Below are the code and all the weights of a small trained network. Each question names an input and a class and asks about switching units off, where a switched-off unit gives its printed mean instead of its output.

import numpy as np


def w(rows, s, z=0):
    codes = np.array(rows[::2]) - 128.0
    scale = np.full(codes.shape[1], s)
    scale[-1] = z or s
    return codes * scale


def f(y):
    return y / 2 * (1 + np.tanh(0.7978845608 * (y + 0.044715 * y**3)))


def log_softmax(a):
    a = a - a.max(-1, keepdims=True)
    return a - np.log(np.exp(a).sum(-1, keepdims=True))


def net(x, mask):
    res = np.array(x, float).reshape(1, 7) / 4 @ E
    y = f(res @ A[0][:, :-1].T + A[0][:, -1])
    res = res + np.where(mask, y, B[0][:, -1]) @ B[0][:, :-1]
    return log_softmax(res[-1] @ U[:, :-1].T + U[:, -1])


A, B = {}, {}
E = w([
[140,130,133,129,129,125,135,116,126,135],'x0',
[84,95,114,141,123,130,133,147,120,116],'x1',
[146,124,137,146,129,138,122,111,121,131],'x2',
[205,1,63,68,25,187,189,118,250,112],'x3',
[98,42,173,131,138,17,7,83,230,169],'x4',
[110,124,14,55,207,117,94,8,99,17],'x5',
[115,133,132,118,117,133,115,139,130,114],'x6',
],0.0085)
A[0] = w([
[146,135,130,143,110,112,123,180,137,128,16],'n0',
[146,95,110,131,83,156,179,83,201,95,113],'n1',
[126,145,86,104,196,80,111,76,90,70,56],'n2',
[123,135,126,148,93,128,137,157,148,170,40],'n3',
[140,166,198,165,132,116,126,254,153,198,76],'n4',
[115,111,131,147,153,79,57,135,199,120,29],'n5',
[135,117,43,79,203,140,111,57,133,68,83],'n6',
[130,141,53,105,187,112,112,80,128,88,77],'n7',
[114,108,118,83,110,182,109,148,165,126,54],'n8',
[127,112,137,150,102,135,154,100,153,100,57],'n9',
[130,81,121,144,152,117,145,133,100,141,127],'n10',
[121,129,149,91,149,154,120,143,140,130,99],'n11',
[191,48,84,86,68,166,152,125,191,104,120],'n12',
[100,85,148,124,163,43,84,80,203,165,57],'n13',
[145,89,103,140,98,111,152,127,125,120,60],'n14',
[108,142,123,158,106,77,120,104,177,118,1],'n15',
[77,185,183,142,238,96,80,142,69,133,153],'n16',
[137,136,85,89,152,99,130,76,121,44,86],'n17',
[148,173,103,136,127,211,179,160,72,93,37],'n18',
[132,85,147,123,113,73,71,120,144,126,26],'n19',
[154,116,183,176,66,139,152,213,151,235,38],'n20',
[74,174,126,137,176,113,123,139,49,161,95],'n21',
[114,141,110,99,147,154,170,154,111,147,11],'n22',
[107,82,142,175,135,128,79,80,185,130,36],'n23',
[111,97,106,99,140,141,100,109,97,101,6],'n24',
[131,119,144,120,139,122,147,123,123,127,40],'n25',
[115,114,60,87,191,129,127,10,135,62,88],'n26',
[186,47,74,79,58,153,161,106,185,117,125],'n27',
[137,130,194,173,83,142,172,179,157,203,66],'n28',
[105,76,133,118,137,42,20,96,188,176,47],'n29',
[152,78,112,88,111,183,148,119,206,101,77],'n30',
[150,171,79,127,98,224,210,127,63,73,40],'n31',
[91,154,172,150,183,107,86,109,92,124,112],'n32',
[92,213,140,199,206,29,109,135,50,129,108],'n33',
[196,80,136,99,127,175,143,124,170,150,107],'n34',
[128,185,93,127,138,197,189,167,85,123,40],'n35',
],0.0097,0.0038)
B[0] = w([
[112,103,132,136,131,116,125,97,133,135,136],'n0',
[165,180,88,134,113,43,71,183,77,124,199],'n1',
[79,108,145,155,108,158,89,115,178,87,194],'n2',
[100,105,138,133,108,129,123,105,142,106,151],'n3',
[36,82,150,158,105,135,105,29,183,49,233],'n4',
[181,122,145,98,198,176,216,115,111,156,168],'n5',
[53,64,150,162,92,180,92,44,208,80,221],'n6',
[62,80,146,137,88,157,146,97,188,88,191],'n7',
[119,152,97,125,130,102,143,167,109,113,150],'n8',
[115,122,87,139,129,134,124,152,115,139,136],'n9',
[113,155,111,151,150,150,160,122,132,127,129],'n10',
[127,101,117,123,141,118,120,128,113,117,125],'n11',
[199,210,48,194,108,52,74,189,77,111,238],'n12',
[187,81,180,42,212,155,195,171,113,216,195],'n13',
[135,149,136,142,128,128,121,156,100,100,143],'n14',
[156,160,169,112,164,156,146,109,108,141,136],'n15',
[156,207,34,176,88,22,53,180,74,121,241],'n16',
[66,121,176,140,97,177,112,74,200,91,194],'n17',
[200,77,202,65,195,203,236,128,91,210,211],'n18',
[165,115,168,92,145,146,190,148,137,167,159],'n19',
[15,43,156,129,74,191,52,45,203,48,236],'n20',
[153,184,71,165,93,64,133,171,98,157,205],'n21',
[118,136,113,99,160,128,159,131,157,148,144],'n22',
[167,118,165,64,135,133,163,167,119,141,162],'n23',
[104,103,132,130,94,170,120,105,139,145,145],'n24',
[144,117,136,142,118,145,149,125,119,124,120],'n25',
[2,64,156,156,104,170,102,57,177,46,227],'n26',
[177,234,60,195,105,42,68,173,72,124,241],'n27',
[31,96,143,138,70,219,100,80,189,58,216],'n28',
[161,109,211,83,249,219,220,178,104,221,208],'n29',
[169,172,70,170,101,78,94,177,102,132,201],'n30',
[183,111,192,39,212,195,208,147,92,235,234],'n31',
[174,133,64,139,106,59,119,177,83,108,188],'n32',
[200,186,66,161,92,55,69,175,82,113,250],'n33',
[138,154,110,123,89,73,130,134,80,119,183],'n34',
[175,103,211,74,213,171,193,148,141,195,206],'n35',
],0.0069,0.015)
U = w([
[142,196,51,172,54,61,100,168,89,149,253],'0',
[32,81,134,150,47,175,108,56,173,88,82],'1',
[153,112,167,64,189,178,175,150,109,254,26],'2',
],0.0099,0.002)

Each question gives the input, the list of numbers given to net, and the class t.
The units are the neurons (one row each of A and B). Each row of codes is followed by its name. A weight is (code - 128) times the scale printed after its matrix; where a second scale follows, it is the last column's (A, B and U).
mask holds one flag per neuron, in row order. A switched-off neuron (its flag False) gives its mean, the last column of its row in B, instead of its output. The means were averaged over made-up inputs and are rounded, as every weight is.
A unit's drop is (log p(t) with every unit on - log p(t) with that unit switched off) / (log p(t) with every unit on - log p(t) with every unit switched off).
unit that matters most: the unit with the biggest drop
k most important neurons: the k neurons with the biggest drops, biggest first
drop of u: that unit's drop, to one decimal
input [0,3,-8,3,7,6,8], class 2: 2 most important neurons => (n29; n13)
input [6,-8,0,3,-8,-6,3], class 2: unit that matters most => n31
input [-5,4,-7,8,8,-4,-4], class 0: 4 most important neurons => (n27; n12; n30; n31)
input [2,-5,1,2,5,4,4], class 2: 4 most important neurons => (n29; n13; n20; n4)
input [-2,7,3,5,-7,-7,-2], class 1: 4 most important neurons => (n20; n28; n4; n29)
input [-2,-7,-1,4,-5,-1,-7], class 2: 2 most important neurons => (n31; n16)
input [-7,7,0,7,6,-3,0], class 0: 2 most important neurons => (n27; n12)
input [-3,0,-4,-5,4,-7,8], class 1: 2 most important neurons => (n4; n20)
input [-6,-5,-6,-5,-6,6,-7], class 1: 3 most important neurons => (n26; n6; n2)
input [7,1,-6,-2,3,1,8], class 2: 2 most important neurons => (n27; n12)
input [4,8,2,2,1,2,-7], class 0: 3 most important neurons => (n20; n4; n28)
input [5,-7,-8,-1,6,-7,2], class 1: 2 most important neurons => (n20; n4)
input [5,-7,5,8,7,7,-5], class 0: 2 most important neurons => (n27; n12)
input [6,2,-4,7,-2,6,1], class 0: unit that matters most => n27
input [5,-5,-1,-2,-8,-7,-6], class 2: drop of n26 => 0.3
input [5,-3,-7,-3,-7,-8,6], class 1: drop of n4 => 0.5
input [-7,-2,7,8,2,2,4], class 0: drop of n19 => 0.0
input [4,2,6,-1,-5,-6,0], class 1: drop of n20 => 0.1
